Below is a small trained network, with its code and all its weights. Each question gives an input and a class and asks what happens when units are switched off, that is, made to give their printed mean instead of their output.

import numpy as np


def w(rows, s, z=0):
    codes = np.array(rows[::2]) - 128.0
    scale = np.full(codes.shape[1], s)
    scale[-1] = z or s
    return codes * scale


def f(y):
    return y / 2 * (1 + np.tanh(0.7978845608 * (y + 0.044715 * y**3)))


def log_softmax(a):
    a = a - a.max(-1, keepdims=True)
    return a - np.log(np.exp(a).sum(-1, keepdims=True))


def net(x, mask):
    res = np.array(x, float).reshape(1, 4) / 4 @ E
    y = f(res @ A[0][:, :-1].T + A[0][:, -1])
    res = res + np.where(mask, y, B[0][:, -1]) @ B[0][:, :-1]
    return log_softmax(res[-1] @ U[:, :-1].T + U[:, -1])


A, B = {}, {}
E = w([
[83,72,48,11,225,251,15,50,11,247,218,218],'x0',
[238,60,54,8,42,92,172,221,7,221,32,21],'x1',
[30,10,231,112,49,227,237,231,35,39,238,142],'x2',
[224,31,38,227,253,166,236,88,46,6,17,205],'x3',
],0.0036)
A[0] = w([
[56,40,213,113,64,190,209,219,67,66,210,126,98],'n0',
[149,186,188,211,64,31,205,198,219,39,75,63,47],'n1',
[162,184,186,201,52,22,193,196,221,50,73,46,37],'n2',
[196,223,51,134,168,46,43,57,198,196,46,108,78],'n3',
[249,6,16,246,241,164,252,133,46,4,9,213,132],'n4',
[69,192,201,49,47,95,60,156,163,209,189,63,13],'n5',
[86,75,35,23,207,228,15,36,31,242,201,211,67],'n6',
[73,194,209,58,42,79,66,166,169,203,187,54,7],'n7',
[176,174,173,210,54,25,215,207,214,40,62,53,39],'n8',
[53,43,219,114,61,191,208,218,70,71,210,120,98],'n9',
[69,200,206,62,41,74,71,171,173,201,184,51,10],'n10',
[200,222,49,136,168,41,48,54,200,197,46,107,79],'n11',
[12,237,242,241,199,150,73,27,245,40,230,219,94],'n12',
[56,44,219,101,64,197,199,211,61,82,212,126,90],'n13',
[220,68,61,16,36,103,134,213,31,231,57,37,74],'n14',
[227,73,67,22,21,52,175,233,37,209,39,18,92],'n15',
[196,225,52,134,171,47,42,58,195,203,54,107,90],'n16',
],0.0037,0.0018)
B[0] = w([
[220,214,221,235,36,64,230,107,49,193,73,220,189],'n0',
[59,54,26,38,239,247,47,245,31,250,254,210,189],'n1',
[81,95,50,43,228,238,80,234,14,247,248,207,189],'n2',
[230,225,230,228,37,102,243,142,24,216,99,217,191],'n3',
[17,238,252,7,251,6,33,2,38,6,20,7,254],'n4',
[34,189,199,16,246,52,63,27,36,37,77,23,185],'n5',
[141,85,49,36,215,247,90,245,8,248,249,166,218],'n6',
[41,199,217,26,243,37,91,17,41,35,54,29,186],'n7',
[55,93,38,18,245,247,46,238,9,245,250,167,194],'n8',
[221,210,221,238,26,77,232,119,48,212,78,218,189],'n9',
[53,214,222,47,238,36,111,22,42,32,51,37,187],'n10',
[230,230,231,225,34,97,242,134,26,213,93,210,193],'n11',
[17,6,18,250,27,19,26,62,250,92,119,249,232],'n12',
[221,219,217,220,43,125,231,152,30,222,109,213,187],'n13',
[11,11,24,239,79,25,22,53,243,113,152,246,209],'n14',
[21,15,41,250,42,9,34,29,245,74,91,244,222],'n15',
[231,223,223,224,36,120,243,158,29,220,101,219,193],'n16',
],0.0037,0.0064)
U = w([
[251,248,248,245,5,103,253,172,19,233,55,203,50],'0',
[84,72,11,11,243,247,24,247,8,248,246,157,84],'1',
[32,219,241,7,249,7,56,5,57,7,11,10,66],'2',
[12,6,6,251,17,12,8,48,250,79,115,248,45],'3',
[201,124,132,101,35,197,127,187,240,56,93,18,246],'4',
[252,161,16,4,10,252,236,248,251,5,116,6,2],'5',
],0.0038,0.0037)

Each question gives the input, the list of numbers given to net, and the class t.
The units are the neurons (one row each of A and B). Each row of codes is followed by its name. A weight is (code - 128) times the scale printed after its matrix; where a second scale follows, it is the last column's (A, B and U).
mask holds one flag per neuron, in row order. A switched-off neuron (its flag False) gives its mean, the last column of its row in B, instead of its output. The means were averaged over made-up inputs and are rounded, as every weight is.
A unit's drop is (log p(t) with every unit on - log p(t) with that unit switched off) / (log p(t) with every unit on - log p(t) with every unit switched off).
The circuit of an input: a set's keep is (log p(t) with only the set's units on - log p(t) with every unit switched off) / (log p(t) with every unit on - log p(t) with every unit switched off). Starting from the 12 units with the biggest drops (on a tie, the unit counted first), units are removed one at a time, each time the one whose removal leaves the highest keep (on an exact tie, the one counted first), for as long as the keep stays at least 0.8.
units of the circuit, in order: the units of the circuit, biggest drop first
most important unit: the unit with the biggest drop
top k neurons: the k neurons with the biggest drops, biggest first
drop of u: that unit's drop, to one decimal
input [3,8,6,-6], class 3: units of the circuit, in order : n15
input [-6,-3,-7,3], class 0: top 2 neurons : n11, n3
input [4,-5,5,-2], class 0: units of the circuit, in order : n13, n9
input [7,-6,7,2], class 0: units of the circuit, in order : n0, n13
input [4,6,2,-4], class 3: units of the circuit, in order : n14, n15
input [-8,3,6,8], class 1: top 2 neurons : n8, n1
input [-6,5,5,3], class 1: units of the circuit, in order : n8, n1
input [-6,-6,1,-6], class 1: units of the circuit, in order : n1, n2
input [-6,8,-4,4], class 3: top 3 neurons : n15, n14, n6
input [6,7,-6,-6], class 3: top 3 neurons : n14, n15, n4
input [4,3,-7,-7], class 0: top 4 neurons : n16, n3, n11, n4
input [-8,2,4,-3], class 1: drop of n13 : 0.0
input [2,7,-3,-7], class 2: drop of n12 : 0.5
input [-4,4,0,-7], class 2: drop of n10 : 0.2
input [-8,6,2,2], class 1: most important unit : n8
